Each row is followed by its class.
[ 59  -8 -20 -68  46  25 -23 -17  60  53   3 -17  13   2 -33   3  53  19
  58  29  60  24 -54  -4 -31   6 -24 -27 -47 -28  50 -37  37 -76]  mar
[ 22   0 -16 -31 -14 -22  -2  21  -8 -46   6   1  -7  25   8   6  32   0
   7  46  -3  -9  13  22  -4  16   4 -19  -3   2   1 -26  29   9]  Vata
[ 42  -6 -46  14 -27 -43  11  41 -22  -9 -32  31  11  30  -7  14 -17  32
   3  66  12 -18  -5  19 -12  -5  17 -31   4 -15 -11 -40 -14  12]  Kosen
[-67  13  17 -31  38 -38  34 -28 -27 -19 -27  22  27 -42   9  16 -23  -8
 -20 -39  24  -4  77   4  64 -44   2  18  12  -4  -2  -4  17  36]  mar
[ -7  24  22  26  29 -62  39  28 -54  -2 -22  22   6 -31  25  13 -62  40
 -17  21 -26 -35  26  10  45 -66  20 -24 -17  48 -53 -16 -48  34]  ziv
[-23  24  15  -1   9  15  18   2  28 -11   3  -5 -24 -35  10  20  22  -8
   3  -9  14 -14 -30   3  12 -25   5 -33 -21   3   5 -11  11 -15]  Kosen
[-29 -32  28  53   8   7 -19  -5 -14  56 -15 -20 -15 -40  -3  14 -22  11
  51 -44   1 -15 -14  -8  14 -50  -2  22   7 -20  24   5 -61  10]  mar
[ 28 -17 -51  -9 -30   9  14   8  27  -7   5  25 -27   2   5 -23  -4   1
   5  -2 -16   4 -33  17   3   9 -12 -20  -1  11  26 -14  14 -11]  Vamev
[ 21   9 -24 -13   1   7 -12  15  -1 -10   6   1  -1  14  -5  -9 -22   4
  -2  12   0  13  -9  11 -14  -8  -3 -11   1   0  -1  11  10 -10]  mar
[-26  44   4 -14   3   4  13  26 -23  38  24 -14   0   1   8 -15 -16  -6
 -18  25 -20 -12 -30  -4   1 -65  15 -12  21  13   8   4 -30  -4]  bigus
[-18  11   4 -21  37 -26  -8  -2  -2  23 -29  14 -26  14 -17  15  -4 -13
 -13  31  14   0  31 -33  -4  -5 -15 -27 -11  22   4 -25  13 -17]  Suvuk
[  6  -4 -31  -5  14  -7  -9   8 -29 -25  11   8   9  25   4  -5 -13   9
  -1  20 -24  17   2   9   3 -18  -2  16  16  11 -25  16  12   7]  bigus
[  6 -10   7 -19 -14  -1  -5  15   8  -7  10  -8 -28  10  20  -1  17   9
  27   1  -5  -6  -2  28   8 -34 -11 -16  15  18  37 -31 -16   7]  bigus
[ -5  14   9  -9  14   8  -2  -3   3 -11   6  -2 -22  -8   7 -15  11   0
   3  -2 -12   2 -13  -1   2  -5   8   0 -10  12   9  18  12  -5]  Vamev
[ 19  12 -26 -47   6  -4  -7  47  14 -20  -2  -6   1  39  11 -16 -16  18
  20  46   9 -11   8   7   2 -22   3   5   0   4  11 -21 -12   5]  Kosen
[ 18  -3  -7 -28  -6 -16  -2   6  -1 -45  13   3  -9  15   6  11  31   5
   4  28 -13  -8   2  23   5   4   2 -15  -6   7   7 -27  23  10]  Vamev
[-10   2  38  -7  18   5  41 -21  -2  -7 -53   4  32 -58  18  -5 -48  -2
  23 -30  49 -15  52  -6  47 -29  28  58   8   5 -40 -19  14  28]  Suvuk
[ -5  30 -17 -24  -6 -15  22  20 -14  -8   7   8 -10  12  11 -35   3  10
 -18  17 -22   6 -13  17  15 -18   7 -16  14   7  29   8   3  10]  ziv
[ 35 -19 -30  -7   5  -2   0  -1  -8 -11  13   5   6  18   0  -6 -22   2
   3  -3 -21   3 -28   8  -4 -28  -6  -4   0   4 -12  -3  -4  -5]  Suvuk
[ -9  23 -28   4  33  24  13  -2  13 -22 -21  14  39 -32   0  18 -11   4
  -8  48  28   1   9   7  -7  -9  20   0 -15   9 -44 -13  16 -21]  bigus
[ 24  21  65  -3   3 -41  19 -36  -7  15 -24   4   4 -32   6  10  37   4
 -25  -1  -9 -11  40   4  -9  31   3 -14 -17  25 -26   0   5  17]  bigus
[  4  -5 -18 -14  19   8  24  19  37 -15  -8   9 -20 -40  19 -14 -25   1
  39 -45  30 -12 -32  20  22 -27  20 -31 -52  32  27  14   7 -13]  Vamev
[ 30  11 -12 -39  18  -4 -12  -2  20 -65   5   7 -14  -7  -5  25  37  14
  18  28  28  10   0  37 -12  10  -9 -40 -36  -2  10 -21  57 -24]  mar
[  1 -18  -4  -1  36 -10  12  14   6  -9 -25   5 -11 -26   0  25  -3  25
  23  40  16   3  19   7  29 -21 -15 -17 -38  21 -17 -48  10 -10]  lote
[-12  25   7 -11  -9  30   2  20  -2  28   7 -12 -20 -27  33 -42 -37  17
  58 -25  24 -16 -20  23  15 -62   9  33   1  11  45  25 -16 -10]  bigus
[ 18  -3 -12 -31 -12  -7  -7   8   1 -30   1   3  -3  22   3  13  33  -2
   9  46   2  -8  16  16 -16  11   0 -19  -4   7  -7 -22  22   4]  bigus
[  9 -16 -14 -31   3 -24   1  -5 -19 -19  -1  19  -2  30  19  -3  17 -14
 -16  36 -26 -12  -7 -31  -6 -20 -15 -16  26   8   1 -13  -8  -2]  Kosen
[ -2  13  -7 -20   7  -7  15  14 -22   1   8  10  -8   4   5 -31   5   0
  -2   8 -10   3  -4  10  10 -16  10   1  15  15  20  12  14   9]  Suvuk
[ 10  15  26   0  43 -25   6   6 -30  13 -15  12 -19 -29  18 -15 -14   8
  -4  12  -6 -19  -4 -13  -6 -34  -9 -11 -19  49  18   9 -20 -20]  Suvuk
[ 27 -29 -28 -79 -23  -6  38  14  24 -37  13  18  11 -11 -11 -28  28 -24
  37  18 -21  -1   4  22   7   6  22 -20 -14   0  -4   3  45  13]  lote
[ 22 -33   0   7  -6 -56 -17 -29 -41   7 -35  36 -17  19 -10   9  30  19
  21  -5  15  11  57 -13 -20  95 -40  35 -28 -14  13 -11  26   1]  Vata
[-57 -20  32  26  17 -22  -6  -7 -71  69   0  -1  -9  -3   8   7  -7   6
 -13  -1  22  -4  50 -40   8 -34 -13 -10 -18  12 -11  43 -61  14]  lote
[  1   6 -20 -19  -2 -14   4  18 -23   4  12   4   1  26  12 -17 -12  11
  -8  22 -26 -10  -6  -6  13 -28 -11  10  17  -1  -1   4  -9   8]  Kosen
[  7 -21 -12 -20  21  -2  -8   8   3 -15   5 -16   0  10   6   3   6  -5
   4  35 -20  -8   3 -20  10 -15  -8  10   9   5 -27 -14  -5   5]  Vata
[ -1  18   0 -15  22 -20   1   8 -12  -4   0   3 -15   4   5 -17   9   4
  -6  21 -12  -3 -19  -9   6 -22  16  -9   5  13  21  12   2   3]  Vamev
[ 30 -24 114  79  13 -14 -11 -77 -66   8  -8 -15  13 -52  50  35 -23  21
   2 -94 -15  11  -6 -16 -11 -17 -27  32 -25  15 -40   6 -59 -11]  napav
[-17  22 -50 -61  16  33 -27 -20  77 -31  65  -4  -1   2 -37   0  58  -2
  20  12 -39  76  10  15  12  51 -13  11 -10 -12 -21  22  91 -13]  napav
[ 53   7  25   2  40 -31  -4  26 -47  20 -65  26 -43  18  45 -44 -36  -9
  15  -1  21 -34 -66 -39 -68 -34  -1 -13 -15  42  95  -7 -97 -37]  mar
[-81  34  -8  34  33  41   5   6  -2   8 -25  18   4 -21  22   6 -56 -13
 -11 -46  74  11  52  -9  22  10  22   2 -39  31 -31  52  16  -4]  napav
[ 13  -6 -16 -30  -8 -18  -9  12   4 -45  10   3  -1  25  -1  23  39   5
  14  41 -12   0  13  10  -2  14  -8  -4  -4  -8  -9 -31  18  12]  Kosen
[ 27 -29 -39   2   8  20 -12   7  45  11 -10 -15   9 -19  -3  28 -21   6
  52   8  41 -16 -48   3   6 -37   0 -31 -28 -14  -2 -32  -2 -24]  mar
[ -4   9   7 -24   6 -12  10  10 -18  11   9   9 -15   2   1 -28  19   1
  17   3 -12  -1  -8   5  10 -21  14 -12  10  17  17  30  11   7]  ziv
[ 18 -35 -32 -22   9  -3   5  11 -13 -10   7  14  -4  25   7 -18 -16  -6
  -2  38 -33  -4 -17 -21   4 -25 -12 -16  20  14 -13 -10  -7  -7]  lote
[ 17 -12 -20 -26  -8 -12  -5  11   4 -47   8   2  -6  21   2  14  23   3
   8  38 -16  -3   5  17   4   5   5 -16  -8   3  -6 -30  22  11]  Vamev
[  2  -5 -48 -16   7 -22   3   3 -22 -30  17  19   2  24   2   0  -1   0
 -27  38 -43   3  -4   2  14 -28 -13 -18  18  15 -20   5   8   8]  ziv
[  6  17  -4 -25  14 -10   3  12  -4  -8   9  11 -20  15   6 -16  15   8
   8  12 -18  10 -20  -1   5 -19   0  -6   6   9  10   7  16  -5]  Kosen
[ -8  10  13   3   1   1   4   2 -19  13  12   1 -15  -1   5 -22  -3   1
  -2 -22  -7   5  -3   7   3  -9   3   4   8  11  17  21  -1   6]  Suvuk
[-19  32  11  -2 -15  19 -12 -13 -21  -1  12  -4 -24   8  20 -12 -16 -14
  -5 -23  -1   3 -24   3  -5 -17 -10 -17   4 -10  28  16  30 -26]  mar
[ 26  10 -12 -38  13  -4  -2  14   2 -23  12  -4  10  19   6 -16  -1  -1
  -5  47   0  -8 -19  -3 -11 -15   4 -10  10   5  12 -12   0 -12]  lote
[ 30  -9 -31 -42  15  -3  10   7  18 -17   2  17  10   3  -7 -16  16  -2
   8  29  -9  -8  -4  -1  -4  15  -7   7   1  17  -2  -6  11  -3]  ziv
[ 13 -11 -11   1  38  -7  -6  -1   2 -18   8   9  13  -3   9   5 -17  11
  17  -8 -20  -5 -24 -11  12 -24  -7  22   5  11 -17   1  -9  -6]  Kosen
[-21   4 -27 -42   1  -1  20   3   2  10   1   9  12 -16  -5  -6  13 -19
 -11  39   7 -25  -1 -25  -9 -34  19 -24  -1 -18  -6  18 -24   2]  napav
[ 18  -8 -10 -24  -9 -12  -5   6   0 -40   9   0  -6  14  -1  12  29   6
   6  33 -14  -3   8  19   4  12   1 -11  -9   0  -3 -23  32   8]  Vamev
[  8 -31 -27  39  15 -32   6 -25 -20 -14 -22  18  25  -6  22  22  -6  27
  -6  -6  -5   9  -4   5  42 -12 -17  22  23  -6  -6 -39  -9  22]  napav
[ 27 -30 -10   0 -30   4  52  38  23  49 -22  10  39 -39 -11  -9  -3 -31
  17   5  48 -64 -24  -8   5   0  49 -26  27  26 -15  -1 -23  28]  ziv
[ 101    1  -39  -42   36 -114    8  -33  -16  -68  -22   64   38    5
    6    5   10   16  -25   51  -40  -11   -6   19  -24   13  -12  -25
   -6   27    8  -33   24  -15]  Vata
[ 21   5  -5 -17  -7 -17  -6  12  -8 -45  11  -3  -5  15   9  12  28  -2
   3  36  -3 -11   3  19  -4  12   5 -14   1   6  -7 -18  28   6]  Vata
[ 12  17 -35  -7  22  16 -17  34  45 -40  32  -4 -41  -8  -2   7  -7  35
  42  27 -11  14 -31  24   4 -30   6 -13 -11  21 -18  -6  -3  -6]  bigus
[ 37  23   8 -28  12  21   4   2  37 -21  26 -20  38 -45 -10  11  -7  10
  20  13   2 -23 -24  32  -4 -28  23  -9 -11  -8 -28  -7  10 -11]  mar
[-36 -13 -16  48 -24  34  14  11  12  10 -22  -5   8 -23  15   0 -29   1
  -7   7  10 -15  17  -8  10  10  18 -27 -15  -3 -41  11 -31  12]  ziv
[  1 -39 -32  52  -2  20 -22 -26  26 -17  10 -20  23 -21 -31  60  10   8
  17 -42  42  42 -44   1 -29  52 -10 -37 -53 -63 -16  -4  11 -31]  mar
[ -2  17 -24 -27  -8 -15  10  17  -2 -30  15   8 -12  23   2   8  -3  -9
 -17 -14 -14  -4   5  22  17   9 -15   5  -3   8   8 -14  24  18]  napav
[-11 -14  17   9   0 -15  13  17 -34   8   6 -11  -7 -13  38  -1 -17   1
   0 -15  18 -19   2   4  31 -57   4 -30   4  31  -2  12 -20  11]  Vata
[ -2  33   7 -17   7  -8  13  14 -18  -4  18  -4  -3 -12  18 -29  -1   2
  -4  -6   0  -5 -14  15   3 -20  15  -1   1  10  22  27   2  -4]  Vata
[ -1  55  18  37  47 -12 -13 -13  -4 -47 -18   9  -2 -17   6  21 -50  38
  13 -23  18 -10   9  50  27  -6   7  29 -39   3  -8  -7  44  -9]  lote
[  0  11   9 -15   6 -11  -5   9   4   1  17   9 -16   5  -1 -14  21   8
  16   0 -20  -1 -14  -4  -7  -2   8  -4  10   1  15  17  -7   2]  Kosen
[ 19   2 -21 -30  -9 -17  -4  16  -1 -51  12   0 -10  24   2  11  32  -4
   3  36  -1   0   8  21  -4  20   1 -15  -7   2  -7 -17  38   8]  Vata
[ -3  -8  10  -6  13  16   0   8 -14   4  12  -1  -2   7   4 -15   1  -8
   5  10   1  -4  -7  -7   2 -18  11  -3  15  14  -8  17   1  -1]  lote
[ 44  19 -33 -30  15 -15  26  14  33 -88 -13   8   1 -20  -7  34  15  17
   1  60  17  -2 -31  24  11  -1  12  -3 -13  -6 -15 -82  43  -3]  Vamev
